Below is a small trained network, with its code and all its weights. Each question gives an input and a class and asks what happens when units are switched off, that is, made to give their printed mean instead of their output.

import numpy as np


def w(rows, s, z=0):
    codes = np.array(rows[::2]) - 128.0
    scale = np.full(codes.shape[1], s)
    scale[-1] = z or s
    return codes * scale


def f(y):
    return np.maximum(y, 0)


def log_softmax(a):
    a = a - a.max(-1, keepdims=True)
    return a - np.log(np.exp(a).sum(-1, keepdims=True))


def net(x, mask):
    res = np.array(x, float).reshape(1, 8) / 4 @ E
    y = f(res @ A[0][:, :-1].T + A[0][:, -1])
    res = res + np.where(mask, y, B[0][:, -1]) @ B[0][:, :-1]
    return log_softmax(res[-1] @ U[:, :-1].T + U[:, -1])


A, B = {}, {}
E = w([
[156,112,121,128,120,136,135,116,120,144,141,126],'x0',
[107,130,71,99,131,209,82,48,119,70,100,209],'x1',
[131,118,134,133,144,136,115,132,124,139,127,134],'x2',
[132,142,125,115,119,118,142,125,133,114,129,125],'x3',
[161,126,125,154,135,150,121,127,133,140,153,137],'x4',
[136,132,125,122,109,123,144,118,143,115,142,120],'x5',
[180,158,207,94,47,122,24,136,136,174,109,170],'x6',
[47,192,152,84,146,154,127,102,86,197,247,139],'x7',
],0.015)
A[0] = w([
[167,119,94,108,59,88,81,168,121,125,107,115,137],'N0',
[93,183,91,90,86,221,78,10,108,113,141,173,116],'N1',
[129,111,39,151,180,99,146,106,99,130,138,118,213],'N2',
[161,143,197,149,95,45,106,212,127,156,163,123,158],'N3',
[131,93,56,152,92,70,131,158,131,101,79,93,175],'N4',
[72,148,54,113,190,141,194,117,134,170,179,112,164],'N5',
[166,173,197,100,11,134,57,161,116,153,105,175,132],'N6',
[171,99,135,177,154,88,133,165,132,110,94,105,209],'N7',
[100,178,135,105,140,157,173,147,64,185,202,156,160],'N8',
[133,129,175,158,116,84,160,186,145,174,142,50,254],'N9',
[134,85,80,135,155,136,171,109,130,103,83,108,161],'N10',
[63,164,184,100,127,113,131,174,99,186,195,92,150],'N11',
[214,113,107,183,72,178,153,126,139,86,117,132,174],'N12',
[198,131,128,166,61,81,66,136,144,128,18,149,136],'N13',
[136,161,147,118,87,122,111,165,155,202,125,90,132],'N14',
[99,108,77,126,105,168,100,77,138,111,120,188,143],'N15',
[116,215,133,95,139,106,133,98,128,211,193,197,112],'N16',
[101,109,89,98,165,148,111,94,97,120,139,187,151],'N17',
[181,95,84,162,106,145,135,177,167,66,24,163,234],'N18',
[148,115,149,145,84,85,54,140,186,113,88,157,123],'N19',
[104,112,109,161,177,109,203,162,91,136,139,73,210],'N20',
[96,94,73,157,157,157,143,60,137,71,99,199,165],'N21',
[164,97,165,188,158,71,190,238,165,120,121,66,229],'N22',
],0.011,0.0088)
B[0] = w([
[192,94,195,160,118,158,166,74,104,125,70,171,172],'N0',
[109,166,159,53,112,148,75,87,190,65,73,91,239],'N1',
[103,131,43,112,174,97,155,166,142,107,164,112,194],'N2',
[158,58,179,120,88,112,215,202,54,200,122,135,219],'N3',
[164,67,73,140,152,128,134,129,134,108,118,115,196],'N4',
[41,178,92,122,146,110,147,94,166,106,226,153,212],'N5',
[139,90,245,54,53,234,67,78,103,104,15,124,235],'N6',
[161,39,69,189,174,66,121,125,80,150,76,108,201],'N7',
[103,254,137,141,110,141,118,135,70,143,188,117,220],'N8',
[156,72,138,244,62,94,164,130,28,170,136,148,236],'N9',
[137,109,52,132,164,133,133,179,122,98,125,54,188],'N10',
[145,198,139,139,20,135,101,158,81,191,185,139,224],'N11',
[151,102,109,132,180,130,161,138,151,131,107,163,187],'N12',
[76,102,133,125,195,168,181,78,150,239,67,189,211],'N13',
[109,121,189,112,67,127,128,189,38,196,122,103,184],'N14',
[130,190,152,52,150,112,111,128,186,146,84,116,191],'N15',
[130,146,166,65,69,109,97,126,64,87,153,58,220],'N16',
[100,164,104,57,213,109,106,108,160,65,136,94,187],'N17',
[211,49,34,122,233,182,200,176,198,177,63,135,234],'N18',
[109,108,139,127,128,197,176,90,115,127,67,198,184],'N19',
[118,170,35,236,154,87,71,132,85,138,194,159,216],'N20',
[133,170,90,62,207,156,160,158,235,120,128,40,205],'N21',
[119,82,68,223,139,83,107,103,30,130,113,125,253],'N22',
],0.0085,0.024)
U = w([
[162,90,82,200,169,61,138,146,107,130,121,122,255],'0',
[153,114,82,96,179,148,175,234,182,127,122,75,154],'1',
[148,60,183,150,125,126,192,141,103,190,85,163,92],'2',
[140,118,148,83,162,181,152,81,192,163,72,200,90],'3',
[97,165,113,182,109,97,144,149,111,172,250,157,156],'4',
[80,194,126,80,168,100,145,98,165,108,190,115,87],'5',
[160,141,214,103,59,131,135,185,82,188,160,112,94],'6',
[134,149,204,73,92,148,18,120,143,87,111,107,73],'7',
],0.011,0.0028)

Each question gives the input, the list of numbers given to net, and the class t.
The units are the neurons (one row each of A and B). Each row of codes is followed by its name. A weight is (code - 128) times the scale printed after its matrix; where a second scale follows, it is the last column's (A, B and U).
mask holds one flag per neuron, in row order. A switched-off neuron (its flag False) gives its mean, the last column of its row in B, instead of its output. The means were averaged over made-up inputs and are rounded, as every weight is.
A unit's drop is (log p(t) with every unit on - log p(t) with that unit switched off) / (log p(t) with every unit on - log p(t) with every unit switched off).
The circuit of an input: a set's keep is (log p(t) with only the set's units on - log p(t) with every unit switched off) / (log p(t) with every unit on - log p(t) with every unit switched off). Starting from the 12 units with the biggest drops (on a tie, the unit counted first), units are removed one at a time, each time the one whose removal leaves the highest keep (on an exact tie, the one counted first), for as long as the keep stays at least 0.8.
circuit, biggest first: the units of the circuit, biggest drop first
unit that matters most: the unit with the biggest drop
top k neurons: the k neurons with the biggest drops, biggest first
drop of u: that unit's drop, to one decimal
input [2,-4,-4,3,-3,-4,0,1], class 4: circuit, biggest first : (N6 N18)
input [7,-8,-4,-6,-6,5,0,0], class 0: top 2 neurons : (N22 N6)
input [5,1,4,7,7,2,-6,6], class 5: unit that matters most : N9
input [8,5,0,-5,4,-2,-8,0], class 1: top 2 neurons : (N21 N10)
input [-8,8,-4,4,3,-8,0,3], class 5: top 3 neurons : (N6 N21 N17)
input [4,-1,2,-6,3,-2,1,-8], class 2: top 3 neurons : (N13 N20 N19)
input [5,1,6,1,3,1,1,-6], class 3: circuit, biggest first : (N13 N9)
input [-4,8,8,-1,-4,4,-5,0], class 1: top 2 neurons : (N21 N10)
input [-8,1,-8,-2,-5,4,8,1], class 7: top 2 neurons : (N6 N18)
input [1,1,-4,6,-3,-5,-4,-2], class 1: top 2 neurons : (N9 N21)
input [5,7,-5,-3,8,-2,1,-8], class 3: top 2 neurons : (N13 N19)
input [7,1,8,-7,-7,-4,-5,-5], class 1: top 3 neurons : (N21 N18 N9)
input [-5,2,4,7,-1,2,7,4], class 7: drop of N14 : 0.0
input [8,-8,-8,7,3,0,6,0], class 2: drop of N13 : 0.2
input [-3,1,-8,1,2,-1,-3,-5], class 1: drop of N9 : 0.2
input [-4,5,6,8,2,2,-7,1], class 5: drop of N5 : 0.3
input [-4,1,-6,-4,4,5,5,-2], class 3: top neuron : (N9)
